Below is a small trained network, with its code and all its weights. Each question gives an input and a target symbol and asks what happens when units are switched off, that is, made to give their printed mean instead of their output.

import numpy as np


def w(rows, s, z=0):
    codes = np.array(rows[::2]) - 128.0
    scale = np.full(codes.shape[1], s)
    scale[-1] = z or s
    return codes * scale


def norm(h):
    return h / np.sqrt((h * h).mean(-1, keepdims=True) + 1e-5)


def f(y):
    return np.maximum(y, 0)


def softmax(a):
    e = np.exp(a - a.max(-1, keepdims=True))
    return e / e.sum(-1, keepdims=True)


def log_softmax(a):
    a = a - a.max(-1, keepdims=True)
    return a - np.log(np.exp(a).sum(-1, keepdims=True))


def net(x, mask):
    ids = ['ΓΔΞΠΨΩαβεηθμφ'.index(c) for c in x.split()]
    T = len(ids)
    res = E[ids] + P[:T]
    u = 0
    for l in range(2):
        r = norm(res)
        for j in range(2):
            rows = slice(4 * j, 4 * j + 4)
            q, k, v = (r @ M[l][rows].T for M in (Q, K, V))
            z = softmax(np.where(np.tri(T) > 0, q @ k.T / 4**0.5, -1e9)) @ v
            o = O[l][rows]
            res = res + np.where(mask[u + j], z, o[:, -1]) @ o[:, :-1]
        u += 2
        y = f(norm(res) @ A[l][:, :-1].T + A[l][:, -1])
        res = res + np.where(mask[u : u + 8], y, B[l][:, -1]) @ B[l][:, :-1]
        u += 8
    return log_softmax(norm(res)[-1] @ U[:, :-1].T + U[:, -1])


Q, K, V, O, A, B = {}, {}, {}, {}, {}, {}
E = w([
[130,122,187,78,96,100,161],'Γ',
[189,107,162,81,112,145,113],'Δ',
[208,56,135,97,97,90,101],'Ξ',
[149,110,146,100,118,81,139],'Π',
[63,116,135,158,191,164,106],'Ψ',
[168,97,164,66,34,103,93],'Ω',
[167,39,164,152,197,81,145],'α',
[51,68,176,108,110,61,128],'β',
[91,162,242,136,155,99,93],'ε',
[98,121,248,150,121,177,148],'η',
[139,196,192,155,49,111,120],'θ',
[115,177,157,153,111,99,47],'μ',
[76,96,125,175,66,162,169],'φ',
],0.015)
P = w([
[179,167,56,78,142,71,222],'0',
[175,96,147,2,76,130,147],'1',
[169,110,154,31,92,128,146],'2',
[181,93,135,53,86,152,108],'3',
[170,94,141,71,83,155,95],'4',
[158,95,145,98,83,139,89],'5',
[144,89,149,129,88,133,88],'6',
[142,89,153,170,93,112,101],'7',
[149,75,157,188,93,101,83],'8',
[175,73,185,195,66,96,77],'9',
],0.0087)
Q[0] = w([
[177,111,70,94,154,116,142],'L0H0',
[83,110,85,99,151,95,158],'L0H0',
[150,215,55,169,131,183,177],'L0H0',
[74,254,47,161,191,131,241],'L0H0',
[114,122,176,136,76,77,115],'L0H1',
[96,148,67,123,104,122,131],'L0H1',
[116,66,134,150,103,90,130],'L0H1',
[92,81,164,126,197,128,109],'L0H1',
],0.011)
K[0] = w([
[96,109,149,84,165,139,107],'L0H0',
[127,165,166,76,148,166,103],'L0H0',
[174,115,78,22,183,101,160],'L0H0',
[128,181,64,11,171,166,167],'L0H0',
[121,109,62,179,128,126,139],'L0H1',
[151,119,125,73,120,145,173],'L0H1',
[104,121,147,176,159,104,146],'L0H1',
[98,138,127,166,91,108,113],'L0H1',
],0.011)
V[0] = w([
[112,229,123,99,112,78,59],'L0H0',
[127,108,6,129,65,109,145],'L0H0',
[41,70,162,89,62,82,143],'L0H0',
[164,193,178,157,46,202,172],'L0H0',
[130,199,90,153,182,101,124],'L0H1',
[207,161,112,114,111,146,109],'L0H1',
[133,161,123,71,110,92,23],'L0H1',
[169,115,148,93,108,158,75],'L0H1',
],0.011)
O[0] = w([
[113,194,164,132,82,62,41,101],'L0H0',
[30,128,35,250,98,93,117,87],'L0H0',
[78,73,125,105,99,179,78,249],'L0H0',
[183,219,116,171,76,213,136,144],'L0H0',
[109,169,115,123,164,64,94,52],'L0H1',
[143,124,113,202,160,78,125,122],'L0H1',
[97,97,185,115,80,67,129,149],'L0H1',
[134,76,158,150,100,96,177,159],'L0H1',
],0.011,0.014)
A[0] = w([
[196,144,93,150,98,75,254,43],'L0N0',
[149,148,153,193,60,188,154,120],'L0N1',
[8,24,129,178,62,108,188,155],'L0N2',
[115,175,109,134,242,137,159,62],'L0N3',
[93,97,53,201,54,62,93,3],'L0N4',
[95,159,194,83,112,170,127,24],'L0N5',
[150,102,144,11,59,131,60,65],'L0N6',
[90,118,195,240,202,187,182,132],'L0N7',
],0.0066,0.0062)
B[0] = w([
[128,106,172,35,43,132,170,135],'L0N0',
[155,174,69,68,99,159,128,187],'L0N1',
[180,111,96,131,131,156,72,254],'L0N2',
[112,153,175,108,81,133,111,129],'L0N3',
[141,136,115,41,138,147,117,133],'L0N4',
[254,99,70,98,121,133,121,139],'L0N5',
[76,138,169,158,136,162,69,227],'L0N6',
[178,136,131,47,129,85,133,151],'L0N7',
],0.011,0.0077)
Q[1] = w([
[164,86,99,75,105,136,63],'L1H0',
[9,199,100,242,201,70,169],'L1H0',
[113,74,218,114,122,150,113],'L1H0',
[205,70,106,34,69,183,21],'L1H0',
[145,137,158,106,116,119,103],'L1H1',
[66,161,150,177,158,172,110],'L1H1',
[177,80,173,63,44,193,67],'L1H1',
[118,90,126,122,106,59,169],'L1H1',
],0.015)
K[1] = w([
[141,195,61,66,169,149,153],'L1H0',
[206,28,254,124,63,246,105],'L1H0',
[62,187,47,164,118,150,202],'L1H0',
[129,218,52,97,179,3,206],'L1H0',
[118,128,38,193,128,115,192],'L1H1',
[201,194,148,130,25,187,137],'L1H1',
[50,156,67,180,195,9,164],'L1H1',
[61,49,115,89,172,176,38],'L1H1',
],0.0094)
V[1] = w([
[103,191,147,70,126,227,33],'L1H0',
[139,183,214,75,220,49,149],'L1H0',
[238,155,158,156,164,168,237],'L1H0',
[132,20,202,116,232,195,108],'L1H0',
[204,56,161,133,148,59,123],'L1H1',
[133,73,71,229,254,135,144],'L1H1',
[75,177,13,193,180,99,33],'L1H1',
[185,174,135,184,167,133,47],'L1H1',
],0.0084)
O[1] = w([
[148,172,111,55,151,184,67,58],'L1H0',
[88,162,221,151,177,110,142,56],'L1H0',
[119,140,128,80,122,141,254,13],'L1H0',
[165,34,187,123,201,175,127,22],'L1H0',
[214,141,141,108,170,60,102,253],'L1H1',
[182,140,90,197,198,158,168,34],'L1H1',
[117,133,185,198,146,194,109,80],'L1H1',
[157,184,210,151,133,169,149,27],'L1H1',
],0.011,0.0043)
A[1] = w([
[121,163,126,188,195,204,2,128],'L1N0',
[145,96,101,199,163,170,123,146],'L1N1',
[137,104,245,86,148,88,141,116],'L1N2',
[144,141,89,101,141,189,232,83],'L1N3',
[94,149,73,111,138,122,121,6],'L1N4',
[134,113,190,230,225,195,157,135],'L1N5',
[32,203,129,59,83,174,93,120],'L1N6',
[128,62,96,236,139,11,49,148],'L1N7',
],0.0097,0.013)
B[1] = w([
[5,129,151,128,112,144,206,253],'L1N0',
[105,121,134,140,110,165,166,209],'L1N1',
[126,106,162,128,154,96,104,205],'L1N2',
[149,145,128,162,97,127,175,154],'L1N3',
[143,11,199,112,79,139,116,128],'L1N4',
[116,180,82,134,196,128,137,187],'L1N5',
[208,177,73,152,139,154,81,214],'L1N6',
[169,112,210,158,112,189,140,246],'L1N7',
],0.015,0.0062)
U = w([
[160,150,19,120,190,102,63,157],'Γ',
[73,121,137,112,69,77,231,163],'Δ',
[215,71,128,222,103,120,140,74],'Ξ',
[75,130,182,204,101,138,209,96],'Π',
[46,170,120,110,203,121,175,188],'Ψ',
[171,114,78,166,116,111,76,89],'Ω',
[164,99,74,131,255,107,154,198],'α',
[47,25,125,100,135,162,94,91],'β',
[144,156,171,61,193,101,81,107],'ε',
[176,143,172,26,135,219,207,3],'η',
[167,209,111,168,114,122,116,158],'θ',
[111,172,172,188,123,71,98,177],'μ',
[105,126,16,160,111,193,188,122],'φ',
],0.0084,0.0064)

Each question gives the input, a string of symbols that net reads in full, and the target symbol t.
The units are the heads (4 rows each of Q, K, V and O) and the neurons (one row each of A and B). Each row of codes is followed by its name. A weight is (code - 128) times the scale printed after its matrix; where a second scale follows, it is the last column's (O, A, B and U).
mask holds one flag per unit, layer by layer, with each layer's heads first. A switched-off unit (its flag False) gives its mean, the last column of its rows in O or B, instead of its output. The means were averaged over made-up inputs and are rounded, as every weight is.
A unit's drop is (log p(t) with every unit on - log p(t) with that unit switched off) / (log p(t) with every unit on - log p(t) with every unit switched off).
The circuit of an input: a set's keep is (log p(t) with only the set's units on - log p(t) with every unit switched off) / (log p(t) with every unit on - log p(t) with every unit switched off). Starting from the 12 units with the biggest drops (on a tie, the unit counted first), units are removed one at a time, each time the one whose removal leaves the highest keep (on an exact tie, the one counted first), for as long as the keep stays at least 0.8.
circuit, biggest first: the units of the circuit, biggest drop first
k most important neurons of layer l: the k neurons of layer l with the biggest drops, biggest first
heads that matter: for each layer, one digit per head in row order, 1 if its drop is at least 0.15 and else 0, layers parted by /
input Δ α β α β Π β Δ Ω Ξ, target Δ: circuit, biggest first : L1H0, L0H0
input Δ Δ ε φ η, target Δ: circuit, biggest first : L0H0, L1H0, L1H1, L0N0
input Δ β φ Δ η β Ξ Ξ Γ Π, target Δ: circuit, biggest first : L0H0, L1H0, L0H1
input Δ Δ Ξ Δ Δ Δ ε ε Π Ξ, target Δ: circuit, biggest first : L0H0, L1H0, L0H1
input Δ Ξ Δ Δ Ψ θ Ξ Ω Δ Ψ, target Δ: circuit, biggest first : L0H0, L1H0, L0H1
input θ Δ Ω Ω Δ Δ, target θ: heads that matter : 10 / 10
input φ α β, target φ: circuit, biggest first : L0H0, L1H1, L1H0
input β Δ Δ, target β: heads that matter : 10 / 00
input α Ξ Δ Δ μ α η Ψ, target α: heads that matter : 10 / 01
input φ Δ α θ Δ Δ Γ Ξ, target φ: circuit, biggest first : L1H1, L0H0, L1H0
input Ξ Δ β α μ β Δ Ω, target Ξ: circuit, biggest first : L0H0, L1H1, L0H1
input φ φ Ξ β Δ α Δ Δ Π, target φ: circuit, biggest first : L1H1, L1H0, L0H0
input Π Δ Δ, target Π: circuit, biggest first : L0H1, L0H0, L1H1, L1N0
input Δ η Δ η β ε Δ α η Π, target Δ: circuit, biggest first : L0H0, L1H0, L1H1, L0N2
input α ε Ξ α ε Δ Δ Π Ψ Δ, target α: circuit, biggest first : L0H0, L1H1
input Π Δ Ξ, target Π: circuit, biggest first : L0H0, L0H1, L1H1, L1N0
input Ψ Δ η Ω β, target Ψ: 3 most important neurons of layer 1 : L1N0, L1N5, L1N7
input Ξ Δ Ξ μ α, target Ξ: 2 most important neurons of layer 1 : L1N7, L1N0
input η Δ Ξ, target η: heads that matter : 10 / 10
input Δ Γ Δ Δ, target Δ: heads that matter : 11 / 10
input μ α Ξ β β β β μ, target μ: heads that matter : 10 / 00
input Ξ Ω Δ, target Ξ: heads that matter : 11 / 00
input α Π Π θ Δ Π φ α, target α: heads that matter : 00 / 11
input Ω Γ Γ φ φ, target φ: heads that matter : 10 / 00
input Ψ Δ Δ Ψ, target Ψ: heads that matter : 11 / 01
input ε Γ Ξ Δ β Δ β ε, target ε: heads that matter : 10 / 00
